Below are the code and all the weights of a small trained network. Each question names an input and a target symbol and asks about switching units off, where a switched-off unit gives its printed mean instead of its output.

import numpy as np


def w(rows, s, z=0):
    codes = np.array(rows[::2]) - 128.0
    scale = np.full(codes.shape[1], s)
    scale[-1] = z or s
    return codes * scale


def norm(h):
    return h / np.sqrt((h * h).mean(-1, keepdims=True) + 1e-5)


def softmax(a):
    e = np.exp(a - a.max(-1, keepdims=True))
    return e / e.sum(-1, keepdims=True)


def log_softmax(a):
    a = a - a.max(-1, keepdims=True)
    return a - np.log(np.exp(a).sum(-1, keepdims=True))


def net(x, mask):
    ids = ['αδεθπτ'.index(c) for c in x.split()]
    T = len(ids)
    res = E[ids] + P[:T]
    u = 0
    for l in range(3):
        r = norm(res)
        for j in range(2):
            rows = slice(2 * j, 2 * j + 2)
            q, k, v = (r @ M[l][rows].T for M in (Q, K, V))
            z = softmax(np.where(np.tri(T) > 0, q @ k.T / 2**0.5, -1e9)) @ v
            o = O[l][rows]
            res = res + np.where(mask[u + j], z, o[:, -1]) @ o[:, :-1]
        u += 2
    return log_softmax(norm(res)[-1] @ U[:, :-1].T + U[:, -1])


Q, K, V, O = {}, {}, {}, {}
E = w([
[67,154,154,173,94,221,67],'α',
[204,2,86,46,42,146,45],'δ',
[151,173,149,205,62,163,135],'ε',
[190,142,177,143,186,37,79],'θ',
[216,216,127,97,186,62,111],'π',
[131,95,66,216,221,186,199],'τ',
],0.00091)
P = w([
[254,113,222,130,190,118,110],'0',
[215,124,192,142,182,134,81],'1',
[184,134,167,144,172,137,90],'2',
[155,155,139,138,145,118,93],'3',
[130,148,108,129,136,111,90],'4',
[116,155,74,132,125,121,100],'5',
[97,136,42,128,116,116,110],'6',
[60,132,12,104,101,101,126],'7',
[41,149,11,95,84,100,108],'8',
],0.00075)
Q[0] = w([
[51,120,224,172,31,248,160],'L0H1',
[149,196,1,141,238,7,13],'L0H1',
[56,171,133,103,77,153,88],'L0H2',
[161,148,175,159,91,140,127],'L0H2',
],0.0045)
K[0] = w([
[244,189,219,164,165,31,154],'L0H1',
[11,52,3,104,99,182,159],'L0H1',
[106,191,117,158,138,74,138],'L0H2',
[101,125,74,182,183,167,174],'L0H2',
],0.0044)
V[0] = w([
[212,67,123,164,139,74,191],'L0H1',
[163,79,157,2,108,180,99],'L0H1',
[113,152,180,155,76,115,62],'L0H2',
[147,122,91,70,97,64,68],'L0H2',
],0.0017)
O[0] = w([
[212,142,89,227,73,146,37,246],'L0H1',
[189,46,145,2,180,166,76,36],'L0H1',
[171,99,70,210,65,201,191,102],'L0H2',
[149,165,237,207,107,174,205,52],'L0H2',
],0.0013,0.0011)
Q[1] = w([
[106,170,20,82,227,6,79],'L1H1',
[123,118,81,2,214,8,113],'L1H1',
[186,154,82,94,182,36,60],'L1H2',
[105,206,19,170,145,117,14],'L1H2',
],0.0046)
K[1] = w([
[10,17,36,113,90,225,200],'L1H1',
[51,5,139,120,41,239,154],'L1H1',
[57,44,69,85,122,217,73],'L1H2',
[17,90,2,66,123,109,162],'L1H2',
],0.0043)
V[1] = w([
[84,43,193,160,130,76,58],'L1H1',
[99,250,163,133,148,194,40],'L1H1',
[181,105,208,134,213,128,162],'L1H2',
[152,205,67,86,102,32,41],'L1H2',
],0.002)
O[1] = w([
[53,9,121,126,141,3,126,139],'L1H1',
[86,168,151,52,183,116,127,219],'L1H1',
[32,162,102,160,127,139,99,254],'L1H2',
[128,49,148,83,81,202,204,134],'L1H2',
],0.0023,0.00079)
Q[2] = w([
[34,215,2,224,8,199,43],'L2H1',
[161,28,176,13,89,136,128],'L2H1',
[201,56,176,75,103,124,61],'L2H2',
[99,24,57,40,131,107,142],'L2H2',
],0.0045)
K[2] = w([
[58,68,16,114,55,225,206],'L2H1',
[222,103,253,29,66,25,2],'L2H1',
[212,8,210,50,79,109,66],'L2H2',
[124,31,109,152,43,233,182],'L2H2',
],0.0044)
V[2] = w([
[73,129,196,93,11,108,5],'L2H1',
[127,53,45,211,251,176,183],'L2H1',
[226,131,161,65,220,14,128],'L2H2',
[108,146,207,204,190,158,189],'L2H2',
],0.002)
O[2] = w([
[222,69,143,76,99,36,254,57],'L2H1',
[58,179,44,233,235,152,50,254],'L2H1',
[52,86,50,106,62,223,173,131],'L2H2',
[51,145,158,148,108,40,248,150],'L2H2',
],0.0022,0.0037)
U = w([
[81,165,185,3,215,9,145,131],'α',
[233,21,73,68,118,164,57,178],'δ',
[234,214,206,184,96,99,157,71],'ε',
[52,27,118,216,33,33,215,52],'θ',
[84,189,160,80,73,254,214,10],'π',
[68,187,63,212,201,174,42,240],'τ',
],0.0037,0.0013)

Each question gives the input, a string of symbols that net reads in full, and the target symbol t.
The units are the heads (2 rows each of Q, K, V and O). Each row of codes is followed by its name. A weight is (code - 128) times the scale printed after its matrix; where a second scale follows, it is the last column's (O and U).
mask holds one flag per head, layer by layer. A switched-off head (its flag False) gives its mean, the last column of its rows in O, instead of its output. The means were averaged over made-up inputs and are rounded, as every weight is.
A unit's drop is (log p(t) with every unit on - log p(t) with that unit switched off) / (log p(t) with every unit on - log p(t) with every unit switched off).
The circuit of an input: a set's keep is (log p(t) with only the set's units on - log p(t) with every unit switched off) / (log p(t) with every unit on - log p(t) with every unit switched off). Starting from all 6 units, units are removed one at a time, each time the one whose removal leaves the highest keep (on an exact tie, the one counted first), for as long as the keep stays at least 0.8.
units of the circuit, in order: the units of the circuit, biggest drop first
unit that matters most: the unit with the biggest drop
which heads matter: for each layer, one digit per head in row order, 1 if its drop is at least 0.15 and else 0, layers parted by /
drop when u is switched off: that unit's drop, to one decimal
input θ ε θ, target θ: units of the circuit, in order	[L2H1, L2H2]
input δ ε δ α, target ε: units of the circuit, in order	[L2H1, L2H2]
input τ δ τ ε θ ε, target θ: which heads matter	01 / 11 / 10
input π ε τ τ τ α δ δ π, target δ: units of the circuit, in order	[L1H2, L2H1, L2H2]
input δ τ θ α π δ ε, target π: units of the circuit, in order	[L2H1, L0H2, L1H1, L1H2]
input θ τ θ δ τ α π θ π, target α: units of the circuit, in order	[L2H1, L1H2, L0H1]
input τ θ τ τ θ α δ, target δ: units of the circuit, in order	[L2H1, L2H2]
input τ τ θ θ α, target θ: units of the circuit, in order	[L2H1, L1H2, L0H2]
input θ τ τ δ θ θ α θ π, target α: unit that matters most	L2H1
input θ θ τ θ α θ, target α: units of the circuit, in order	[L2H1, L0H1]
input τ τ α θ, target α: which heads matter	11 / 11 / 10
input τ τ α δ α, target δ: which heads matter	11 / 01 / 11
input α δ θ, target δ: which heads matter	10 / 00 / 11
input π θ ε, target π: units of the circuit, in order	[L2H1, L2H2]
input τ θ δ θ α, target θ: unit that matters most	L2H1
input τ α α δ θ θ, target δ: units of the circuit, in order	[L2H1, L2H2, L1H2]
input τ δ π, target δ: which heads matter	10 / 00 / 11
input α ε α, target ε: which heads matter	01 / 00 / 10
input τ δ τ θ π θ α, target π: which heads matter	01 / 01 / 10
input π θ τ τ ε θ π δ α, target π: which heads matter	01 / 11 / 10
input θ α ε, target θ: drop when L1H1 is switched off	0.2
input τ π ε τ π τ τ ε δ, target δ: drop when L1H2 is switched off	0.1
